Here is a tiny trained network, its code and every weight. The questions are about switching its units off for an input and a class, where a switched-off unit gives its printed mean instead of its output.

import numpy as np


def w(rows, s, z=0):
    codes = np.array(rows[::2]) - 128.0
    scale = np.full(codes.shape[1], s)
    scale[-1] = z or s
    return codes * scale


def f(y):
    return y / 2 * (1 + np.tanh(0.7978845608 * (y + 0.044715 * y**3)))


def log_softmax(a):
    a = a - a.max(-1, keepdims=True)
    return a - np.log(np.exp(a).sum(-1, keepdims=True))


def net(x, mask):
    res = np.array(x, float).reshape(1, 4) / 4 @ E
    y = f(res @ A[0][:, :-1].T + A[0][:, -1])
    res = res + np.where(mask, y, B[0][:, -1]) @ B[0][:, :-1]
    return log_softmax(res[-1] @ U[:, :-1].T + U[:, -1])


A, B = {}, {}
E = w([
[156,156,83,29,72,56,134,177],'x0',
[222,199,173,162,6,254,65,135],'x1',
[77,252,128,161,114,107,226,95],'x2',
[95,66,233,157,81,125,162,232],'x3',
],0.0083)
A[0] = w([
[174,193,146,118,108,184,136,100,96],'N0',
[124,232,102,169,55,54,168,162,34],'N1',
[196,134,113,5,78,133,137,196,107],'N2',
[175,66,159,87,78,160,36,107,80],'N3',
[181,209,61,116,184,148,36,56,117],'N4',
[121,101,180,185,171,197,113,92,60],'N5',
[72,222,111,183,50,154,231,106,3],'N6',
[153,207,131,172,72,218,88,115,47],'N7',
[134,117,183,115,107,191,201,219,89],'N8',
[93,122,254,112,92,77,155,151,124],'N9',
[76,134,126,222,149,237,128,113,117],'N10',
[154,172,100,48,67,87,153,179,61],'N11',
[175,156,102,72,72,104,139,178,73],'N12',
[150,175,204,88,103,189,130,160,54],'N13',
[185,159,152,136,65,148,118,126,49],'N14',
[122,161,144,90,41,207,86,115,86],'N15',
[146,158,40,107,115,146,120,38,69],'N16',
],0.0088,0.0028)
B[0] = w([
[108,103,138,86,107,84,155,125,204],'N0',
[130,135,100,143,106,104,55,140,211],'N1',
[73,149,125,184,163,164,85,152,210],'N2',
[108,49,70,125,127,91,102,116,208],'N3',
[194,131,151,108,70,145,179,191,254],'N4',
[118,178,134,130,142,147,102,182,185],'N5',
[99,42,1,155,69,123,59,80,242],'N6',
[102,130,177,96,187,91,127,117,247],'N7',
[202,94,125,156,77,186,229,133,198],'N8',
[142,116,141,89,87,139,171,124,207],'N9',
[90,170,148,189,173,195,96,153,211],'N10',
[101,238,166,156,177,155,119,164,199],'N11',
[142,149,152,175,161,170,125,153,183],'N12',
[110,118,124,125,131,93,180,95,189],'N13',
[98,124,162,102,146,91,154,110,192],'N14',
[107,93,149,124,171,107,140,67,218],'N15',
[151,86,183,98,87,171,186,164,212],'N16',
],0.01,0.0092)
U = w([
[187,142,185,127,48,171,231,165,73],'0',
[42,141,182,84,215,23,187,78,114],'1',
[96,240,181,204,169,192,53,172,2],'2',
[119,70,96,158,67,107,6,124,245],'3',
],0.012,0.0015)

Each question gives the input, the list of numbers given to net, and the class t.
The units are the neurons (one row each of A and B). Each row of codes is followed by its name. A weight is (code - 128) times the scale printed after its matrix; where a second scale follows, it is the last column's (A, B and U).
mask holds one flag per neuron, in row order. A switched-off neuron (its flag False) gives its mean, the last column of its row in B, instead of its output. The means were averaged over made-up inputs and are rounded, as every weight is.
A unit's drop is (log p(t) with every unit on - log p(t) with that unit switched off) / (log p(t) with every unit on - log p(t) with every unit switched off).
The circuit of an input: a set's keep is (log p(t) with only the set's units on - log p(t) with every unit switched off) / (log p(t) with every unit on - log p(t) with every unit switched off). Starting from the 12 units with the biggest drops (on a tie, the unit counted first), units are removed one at a time, each time the one whose removal leaves the highest keep (on an exact tie, the one counted first), for as long as the keep stays at least 0.8.
circuit, biggest first: the units of the circuit, biggest drop first
unit that matters most: the unit with the biggest drop
k most important neurons: the k neurons with the biggest drops, biggest first
drop when u is switched off: that unit's drop, to one decimal
input [-2,5,6,-8], class 0: most important neuron	(N4)
input [4,7,7,2], class 1: circuit, biggest first	(N7; N15)
input [0,6,5,3], class 1: circuit, biggest first	(N7; N15)
input [-4,4,0,-4], class 0: 2 most important neurons	(N4; N2)
input [8,-2,-5,5], class 2: circuit, biggest first	(N2; N11)
input [8,-7,0,8], class 0: 2 most important neurons	(N9; N8)
input [-3,3,-4,-5], class 0: 2 most important neurons	(N4; N6)
input [-8,5,-8,-7], class 2: 2 most important neurons	(N10; N5)
input [-2,-6,7,0], class 3: 2 most important neurons	(N6; N7)
input [8,8,-8,-7], class 1: 2 most important neurons	(N15; N3)
input [7,8,8,4], class 1: 4 most important neurons	(N7; N14; N13; N15)
input [8,-6,5,8], class 0: 3 most important neurons	(N9; N8; N10)
input [5,-3,-4,2], class 2: 2 most important neurons	(N6; N2)
input [8,-6,6,3], class 2: unit that matters most	N11
input [-7,7,7,0], class 1: 2 most important neurons	(N7; N0)
input [-1,8,7,-8], class 0: 2 most important neurons	(N4; N16)
input [-4,3,-3,-5], class 0: 2 most important neurons	(N4; N6)
input [-5,2,8,5], class 3: drop when N7 is switched off	0.0
input [0,-7,8,-3], class 3: drop when N7 is switched off	0.1
input [2,2,8,-2], class 3: drop when N6 is switched off	0.4
input [-5,-7,8,1], class 3: unit that matters most	N6
